Below are the code and all the weights of a small trained network. Each question names an input and a target symbol and asks about switching units off, where a switched-off unit gives its printed mean instead of its output.

import numpy as np


def w(rows, s, z=0):
    codes = np.array(rows[::2]) - 128.0
    scale = np.full(codes.shape[1], s)
    scale[-1] = z or s
    return codes * scale


def norm(h):
    return h / np.sqrt((h * h).mean(-1, keepdims=True) + 1e-5)


def f(y):
    return y / 2 * (1 + np.tanh(0.7978845608 * (y + 0.044715 * y**3)))


def softmax(a):
    e = np.exp(a - a.max(-1, keepdims=True))
    return e / e.sum(-1, keepdims=True)


def log_softmax(a):
    a = a - a.max(-1, keepdims=True)
    return a - np.log(np.exp(a).sum(-1, keepdims=True))


def net(x, mask):
    ids = ['ΘΞΨβγεζηλμσφ'.index(c) for c in x.split()]
    T = len(ids)
    res = E[ids] + P[:T]
    r = norm(res)
    for j in range(2):
        rows = slice(2 * j, 2 * j + 2)
        q, k, v = (r @ M[0][rows].T for M in (Q, K, V))
        z = softmax(np.where(np.tri(T) > 0, q @ k.T / 2**0.5, -1e9)) @ v
        o = O[0][rows]
        res = res + np.where(mask[j], z, o[:, -1]) @ o[:, :-1]
    y = f(norm(res) @ A[0][:, :-1].T + A[0][:, -1])
    res = res + np.where(mask[2:6], y, B[0][:, -1]) @ B[0][:, :-1]
    return log_softmax(norm(res)[-1] @ U[:, :-1].T + U[:, -1])


Q, K, V, O, A, B = {}, {}, {}, {}, {}, {}
E = w([
[86,153,211,108,106],'Θ',
[152,148,160,66,108],'Ξ',
[118,104,174,75,90],'Ψ',
[78,118,171,114,89],'β',
[131,143,119,117,110],'γ',
[128,174,209,74,110],'ε',
[135,152,178,96,157],'ζ',
[98,149,223,56,79],'η',
[100,149,188,124,92],'λ',
[85,61,135,73,4],'μ',
[115,151,184,92,71],'σ',
[112,169,224,32,80],'φ',
],0.0013)
P = w([
[164,114,78,207,132],'0',
[150,125,248,65,126],'1',
[133,64,98,147,173],'2',
[96,230,150,184,96],'3',
[154,117,221,62,140],'4',
[113,82,98,137,178],'5',
[103,216,144,170,95],'6',
[160,103,219,57,149],'7',
[98,100,70,133,177],'8',
[102,236,124,157,101],'9',
[162,99,217,55,154],'10',
],0.0018)
Q[0] = w([
[220,80,172,112,105],'H1',
[148,254,185,207,29],'H1',
[128,28,144,69,204],'H2',
[101,205,186,107,104],'H2',
],0.0071)
K[0] = w([
[143,173,238,76,129],'H1',
[2,131,81,11,184],'H1',
[225,149,202,131,23],'H2',
[54,164,124,77,133],'H2',
],0.0069)
V[0] = w([
[214,100,91,112,222],'H1',
[95,1,41,161,65],'H1',
[123,71,107,213,162],'H2',
[100,161,147,160,220],'H2',
],0.003)
O[0] = w([
[167,134,62,2,98,119],'H1',
[163,39,221,80,90,3],'H1',
[26,154,135,116,158,38],'H2',
[116,77,177,187,177,133],'H2',
],0.0032,0.0014)
A[0] = w([
[57,167,164,161,132,210],'N1',
[137,171,96,182,207,114],'N2',
[154,187,128,253,97,3],'N3',
[142,184,150,88,119,157],'N4',
],0.0044,0.0014)
B[0] = w([
[114,69,79,153,177,228],'N1',
[50,152,115,132,93,177],'N2',
[254,103,160,121,49,153],'N3',
[123,76,89,128,122,250],'N4',
],0.0037,0.002)
U = w([
[98,112,198,138,145,45],'Θ',
[93,91,146,218,178,29],'Ξ',
[99,76,125,234,162,40],'Ψ',
[222,108,142,152,101,122],'β',
[134,102,122,43,124,79],'γ',
[170,207,23,214,42,227],'ε',
[162,96,182,184,99,96],'ζ',
[89,81,196,55,43,75],'η',
[195,216,166,165,175,242],'λ',
[119,94,180,106,157,83],'μ',
[6,179,25,137,195,254],'σ',
[176,176,37,2,111,167],'φ',
],0.0065,0.0017)

Each question gives the input, a string of symbols that net reads in full, and the target symbol t.
The units are the heads (2 rows each of Q, K, V and O) and the neurons (one row each of A and B). Each row of codes is followed by its name. A weight is (code - 128) times the scale printed after its matrix; where a second scale follows, it is the last column's (O, A, B and U).
mask holds one flag per unit, heads first, then neurons. A switched-off unit (its flag False) gives its mean, the last column of its rows in O or B, instead of its output. The means were averaged over made-up inputs and are rounded, as every weight is.
A unit's drop is (log p(t) with every unit on - log p(t) with that unit switched off) / (log p(t) with every unit on - log p(t) with every unit switched off).
The circuit of an input: a set's keep is (log p(t) with only the set's units on - log p(t) with every unit switched off) / (log p(t) with every unit on - log p(t) with every unit switched off). Starting from all 6 units, units are removed one at a time, each time the one whose removal leaves the highest keep (on an exact tie, the one counted first), for as long as the keep stays at least 0.8.
units of the circuit, in order: the units of the circuit, biggest drop first
unit that matters most: the unit with the biggest drop
top k neurons: the k neurons with the biggest drops, biggest first
which heads matter: for each layer, one digit per head in row order, 1 if its drop is at least 0.15 and else 0, layers parted by /
drop of u: that unit's drop, to one decimal
input ζ ε ζ λ, target σ: which heads matter -> 11
input ζ ε φ Θ Ψ γ ε ε ε, target φ: which heads matter -> 10
input ζ ε ε σ Ψ η, target φ: units of the circuit, in order -> [H1, N1]
input Ξ μ Ψ ζ ε ζ η, target σ: unit that matters most -> H2
input ζ ζ Ξ ε η ζ φ, target σ: units of the circuit, in order -> [H2, H1, N3, N1]
input φ Ψ λ η β β, target ε: top 3 neurons -> [N3, N2, N4]
input φ ε ε Ψ Θ ζ ε ζ Ψ, target ε: units of the circuit, in order -> [H1, H2, N3]
input μ ε Ψ σ β ζ Ψ, target σ: units of the circuit, in order -> [H2, H1, N3]
input ε η Ξ γ ε ζ ε, target σ: units of the circuit, in order -> [H1, H2, N3, N1]
input ε φ Ψ ε μ ζ ζ γ, target ε: units of the circuit, in order -> [H1, H2, N2, N3]
input ε σ ε ε ζ, target σ: units of the circuit, in order -> [H1, N2]
input ε γ ζ μ ζ ζ Ξ, target σ: units of the circuit, in order -> [H2, H1, N3]
input ε Ξ σ, target σ: which heads matter -> 00
input ζ φ φ, target φ: which heads matter -> 10
input φ λ β σ η Ξ, target ε: units of the circuit, in order -> [H1, H2, N3, N2]
input ε ε Θ, target σ: units of the circuit, in order -> [H1, N2]
input Ξ Ξ ε λ ε ζ Θ σ φ ε ε, target λ: which heads matter -> 11
input ζ Ξ Ψ Ξ ζ Ψ γ, target η: units of the circuit, in order -> [H1]
input ε φ ζ, target σ: which heads matter -> 00
input ζ ζ γ ε γ ε Ψ ζ γ, target φ: units of the circuit, in order -> [H1]
input ζ ε β ε ε ε ζ ζ λ, target φ: top 3 neurons -> [N1, N2, N4]
input σ σ ζ μ Ψ ε μ η Ξ ε, target φ: top 2 neurons -> [N2, N4]
input ζ Θ ε Ψ ε β Θ ε φ, target φ: top 2 neurons -> [N1, N2]
input φ Ψ ζ σ β η ε Ψ ε, target ε: drop of N3 -> 0.6
input φ Ψ μ, target ε: drop of N1 -> 0.3
input Ψ ζ ζ ε ε ζ γ, target σ: drop of H1 -> 1.4
input ε λ σ, target σ: drop of H2 -> 0.1
